Here is a tiny trained network, its code and every weight. The questions are about switching its units off for an input and a class, where a switched-off unit gives its printed mean instead of its output.

import numpy as np


def w(rows, s, z=0):
    codes = np.array(rows[::2]) - 128.0
    scale = np.full(codes.shape[1], s)
    scale[-1] = z or s
    return codes * scale


def f(y):
    return y / 2 * (1 + np.tanh(0.7978845608 * (y + 0.044715 * y**3)))


def log_softmax(a):
    a = a - a.max(-1, keepdims=True)
    return a - np.log(np.exp(a).sum(-1, keepdims=True))


def net(x, mask):
    res = np.array(x, float).reshape(1, 3) / 4 @ E
    y = f(res @ A[0][:, :-1].T + A[0][:, -1])
    res = res + np.where(mask, y, B[0][:, -1]) @ B[0][:, :-1]
    return log_softmax(res[-1] @ U[:, :-1].T + U[:, -1])


A, B = {}, {}
E = w([
[129,177,108,128,88,23,172,111],'x0',
[104,204,207,205,1,37,37,142],'x1',
[94,242,165,205,160,153,140,212],'x2',
],0.0091)
A[0] = w([
[121,120,201,52,127,145,108,205,180],'neuron 0',
[90,52,174,177,134,184,54,146,210],'neuron 1',
[101,174,148,167,158,184,93,166,177],'neuron 2',
[159,131,135,104,142,220,159,114,170],'neuron 3',
[171,191,148,155,138,108,104,164,138],'neuron 4',
[129,183,137,184,144,117,169,109,229],'neuron 5',
[85,232,200,189,133,196,120,180,239],'neuron 6',
[128,183,141,137,109,105,219,147,103],'neuron 7',
[160,135,84,224,114,71,255,206,250],'neuron 8',
[81,142,130,150,159,124,94,193,146],'neuron 9',
[186,157,124,148,118,193,80,136,76],'neuron 10',
[124,142,74,73,176,175,107,142,113],'neuron 11',
[204,61,51,56,82,120,122,78,253],'neuron 12',
[116,99,114,73,170,176,173,81,125],'neuron 13',
[114,96,150,49,87,47,139,90,199],'neuron 14',
[185,152,58,211,111,71,131,136,225],'neuron 15',
],0.0097,0.0029)
B[0] = w([
[181,248,53,167,69,136,159,93,146],'neuron 0',
[238,196,72,160,107,109,92,59,180],'neuron 1',
[165,220,209,222,215,183,163,88,186],'neuron 2',
[116,196,2,135,170,190,141,61,190],'neuron 3',
[56,128,154,149,167,167,175,137,179],'neuron 4',
[56,88,209,134,127,144,221,214,180],'neuron 5',
[35,117,134,187,169,193,156,57,247],'neuron 6',
[89,87,155,54,146,178,140,213,168],'neuron 7',
[92,41,147,109,221,123,140,130,203],'neuron 8',
[110,151,151,255,159,150,189,151,164],'neuron 9',
[126,199,107,140,128,156,108,136,140],'neuron 10',
[125,156,90,119,149,180,126,139,182],'neuron 11',
[145,98,160,40,37,150,86,202,238],'neuron 12',
[158,87,59,101,130,162,130,187,209],'neuron 13',
[153,153,179,63,61,65,47,151,204],'neuron 14',
[57,123,226,138,119,97,114,163,189],'neuron 15',
],0.0073,0.012)
U = w([
[190,100,62,58,166,196,166,174,107],'0',
[42,176,213,202,199,174,195,167,173],'1',
[215,185,123,224,138,158,112,82,2],'2',
[176,84,255,84,81,66,93,143,254],'3',
],0.0085,0.0023)

Each question gives the input, the list of numbers given to net, and the class t.
The units are the neurons (one row each of A and B). Each row of codes is followed by its name. A weight is (code - 128) times the scale printed after its matrix; where a second scale follows, it is the last column's (A, B and U).
mask holds one flag per neuron, in row order. A switched-off neuron (its flag False) gives its mean, the last column of its row in B, instead of its output. The means were averaged over made-up inputs and are rounded, as every weight is.
A unit's drop is (log p(t) with every unit on - log p(t) with that unit switched off) / (log p(t) with every unit on - log p(t) with every unit switched off).
The circuit of an input: a set's keep is (log p(t) with only the set's units on - log p(t) with every unit switched off) / (log p(t) with every unit on - log p(t) with every unit switched off). Starting from the 12 units with the biggest drops (on a tie, the unit counted first), units are removed one at a time, each time the one whose removal leaves the highest keep (on an exact tie, the one counted first), for as long as the keep stays at least 0.8.
circuit, biggest first: the units of the circuit, biggest drop first
k most important neurons: the k neurons with the biggest drops, biggest first
drop when u is switched off: that unit's drop, to one decimal
input [-2,-6,4], class 0: circuit, biggest first	[neuron 13; neuron 15]
input [-5,-5,3], class 0: circuit, biggest first	[neuron 13]
input [-3,0,-7], class 3: circuit, biggest first	[neuron 12; neuron 14]
input [8,-5,2], class 0: 4 most important neurons	[neuron 6; neuron 2; neuron 9; neuron 4]
input [7,0,1], class 3: 4 most important neurons	[neuron 6; neuron 2; neuron 3; neuron 9]
input [-4,3,-3], class 3: 3 most important neurons	[neuron 3; neuron 6; neuron 2]
input [-5,5,-3], class 2: 2 most important neurons	[neuron 1; neuron 12]
input [1,-6,4], class 0: drop when neuron 13 is switched off	0.2
input [-6,-4,4], class 2: drop when neuron 1 is switched off	0.1
input [-3,5,-1], class 2: drop when neuron 1 is switched off	0.3
